Below are the code and all the weights of a small trained network. Each question names an input and a class and asks about switching units off, where a switched-off unit gives its printed mean instead of its output.

import numpy as np


def w(rows, s, z=0):
    codes = np.array(rows[::2]) - 128.0
    scale = np.full(codes.shape[1], s)
    scale[-1] = z or s
    return codes * scale


def norm(h):
    return h / np.sqrt((h * h).mean(-1, keepdims=True) + 1e-5)


def f(y):
    return np.maximum(y, 0)


def log_softmax(a):
    a = a - a.max(-1, keepdims=True)
    return a - np.log(np.exp(a).sum(-1, keepdims=True))


def net(x, mask):
    res = np.array(x, float).reshape(1, 7) / 4 @ E
    u = 0
    for l in range(2):
        y = f(norm(res) @ A[l][:, :-1].T + A[l][:, -1])
        res = res + np.where(mask[u : u + 7], y, B[l][:, -1]) @ B[l][:, :-1]
        u += 7
    return log_softmax(norm(res)[-1] @ U[:, :-1].T + U[:, -1])


A, B = {}, {}
E = w([
[197,107,44,32],'x0',
[128,128,129,128],'x1',
[127,128,128,127],'x2',
[138,255,160,56],'x3',
[18,66,146,6],'x4',
[129,129,127,130],'x5',
[127,125,128,130],'x6',
],0.0065)
A[0] = w([
[133,45,185,130,105],'L0N0',
[139,141,121,185,86],'L0N1',
[173,235,168,161,156],'L0N2',
[159,186,143,46,140],'L0N3',
[133,111,125,140,146],'L0N4',
[51,143,200,216,2],'L0N5',
[104,166,244,170,57],'L0N6',
],0.011,0.0071)
B[0] = w([
[105,162,152,207,189],'L0N0',
[172,81,204,80,164],'L0N1',
[94,171,168,71,253],'L0N2',
[15,202,114,152,231],'L0N3',
[66,155,120,130,162],'L0N4',
[152,157,14,130,189],'L0N5',
[103,138,2,119,193],'L0N6',
],0.0087,0.0056)
A[1] = w([
[155,40,129,151,61],'L1N0',
[204,104,65,17,87],'L1N1',
[155,34,109,181,139],'L1N2',
[111,151,35,124,186],'L1N3',
[249,187,165,145,252],'L1N4',
[152,55,163,164,123],'L1N5',
[40,120,186,63,212],'L1N6',
],0.014,0.0045)
B[1] = w([
[84,157,171,76,158],'L1N0',
[190,156,98,192,159],'L1N1',
[97,228,150,81,190],'L1N2',
[190,147,170,206,217],'L1N3',
[101,5,113,109,182],'L1N4',
[125,144,102,86,161],'L1N5',
[145,75,125,131,247],'L1N6',
],0.014,0.011)
U = w([
[80,224,189,98,91],'0',
[199,145,128,210,253],'1',
[134,5,161,94,38],'2',
],0.015,0.0023)

Each question gives the input, the list of numbers given to net, and the class t.
The units are the neurons (one row each of A and B). Each row of codes is followed by its name. A weight is (code - 128) times the scale printed after its matrix; where a second scale follows, it is the last column's (A, B and U).
mask holds one flag per neuron, layer by layer. A switched-off neuron (its flag False) gives its mean, the last column of its row in B, instead of its output. The means were averaged over made-up inputs and are rounded, as every weight is.
A unit's drop is (log p(t) with every unit on - log p(t) with that unit switched off) / (log p(t) with every unit on - log p(t) with every unit switched off).
The circuit of an input: a set's keep is (log p(t) with only the set's units on - log p(t) with every unit switched off) / (log p(t) with every unit on - log p(t) with every unit switched off). Starting from the 12 units with the biggest drops (on a tie, the unit counted first), units are removed one at a time, each time the one whose removal leaves the highest keep (on an exact tie, the one counted first), for as long as the keep stays at least 0.8.
units of the circuit, in order: the units of the circuit, biggest drop first
k most important neurons: the k neurons with the biggest drops, biggest first
k most important neurons of layer l: the k neurons of layer l with the biggest drops, biggest first
drop when u is switched off: that unit's drop, to one decimal
input [0,4,-6,-8,-8,-1,-8], class 0: 3 most important neurons : [L1N2 L1N6 L1N0]
input [2,6,6,5,7,6,3], class 2: units of the circuit, in order : [L1N6]
input [3,-7,7,-3,-2,4,5], class 0: 2 most important neurons : [L1N2 L0N2]
input [-4,-6,6,-6,2,4,6], class 0: units of the circuit, in order : [L0N3 L1N2]
input [7,-2,-7,-5,6,-8,5], class 1: 2 most important neurons of layer 1 : [L1N1 L1N4]
input [4,3,-2,6,-8,3,2], class 2: 2 most important neurons of layer 1 : [L1N4 L1N2]
input [-6,8,5,-4,3,-6,-5], class 1: 2 most important neurons of layer 1 : [L1N3 L1N0]
input [6,5,5,-6,-3,-4,-6], class 0: 2 most important neurons of layer 0 : [L0N5 L0N6]
input [3,5,8,2,6,1,1], class 2: 2 most important neurons of layer 0 : [L0N3 L0N5]
input [4,-4,6,1,3,-4,-7], class 1: 2 most important neurons : [L0N2 L1N3]
input [-4,-7,2,-6,-7,4,-7], class 2: 2 most important neurons : [L1N4 L0N1]
input [7,6,-1,5,4,5,-6], class 1: 4 most important neurons : [L0N2 L1N2 L1N3 L1N6]
input [3,1,3,2,5,-5,0], class 2: 3 most important neurons : [L1N6 L0N3 L0N5]
input [3,0,8,-3,-7,-4,5], class 2: units of the circuit, in order : [L1N4]
input [8,8,-1,-6,8,-6,4], class 1: 2 most important neurons of layer 1 : [L1N1 L1N4]
input [4,-1,1,-4,-3,-7,1], class 0: 2 most important neurons of layer 1 : [L1N2 L1N0]
input [2,6,-5,6,7,-3,-7], class 2: 3 most important neurons : [L1N6 L1N2 L0N5]
input [1,5,-4,-3,-3,6,-7], class 0: 2 most important neurons : [L1N2 L0N2]
input [0,-7,4,2,5,-4,-3], class 2: 2 most important neurons of layer 1 : [L1N6 L1N2]
input [7,0,-1,-7,5,-3,0], class 0: most important neuron of layer 0 : [L0N2]
input [5,-7,-5,-4,4,-3,5], class 1: 2 most important neurons : [L1N1 L0N1]
input [-8,1,-1,0,0,6,-4], class 1: 2 most important neurons of layer 1 : [L1N3 L1N2]
input [-3,0,1,2,2,3,1], class 1: drop when L1N6 is switched off : 0.0
input [-3,-8,-7,2,-6,-4,-1], class 2: drop when L1N4 is switched off : 0.7
input [-2,6,-7,0,-8,5,-6], class 2: drop when L1N4 is switched off : 0.6
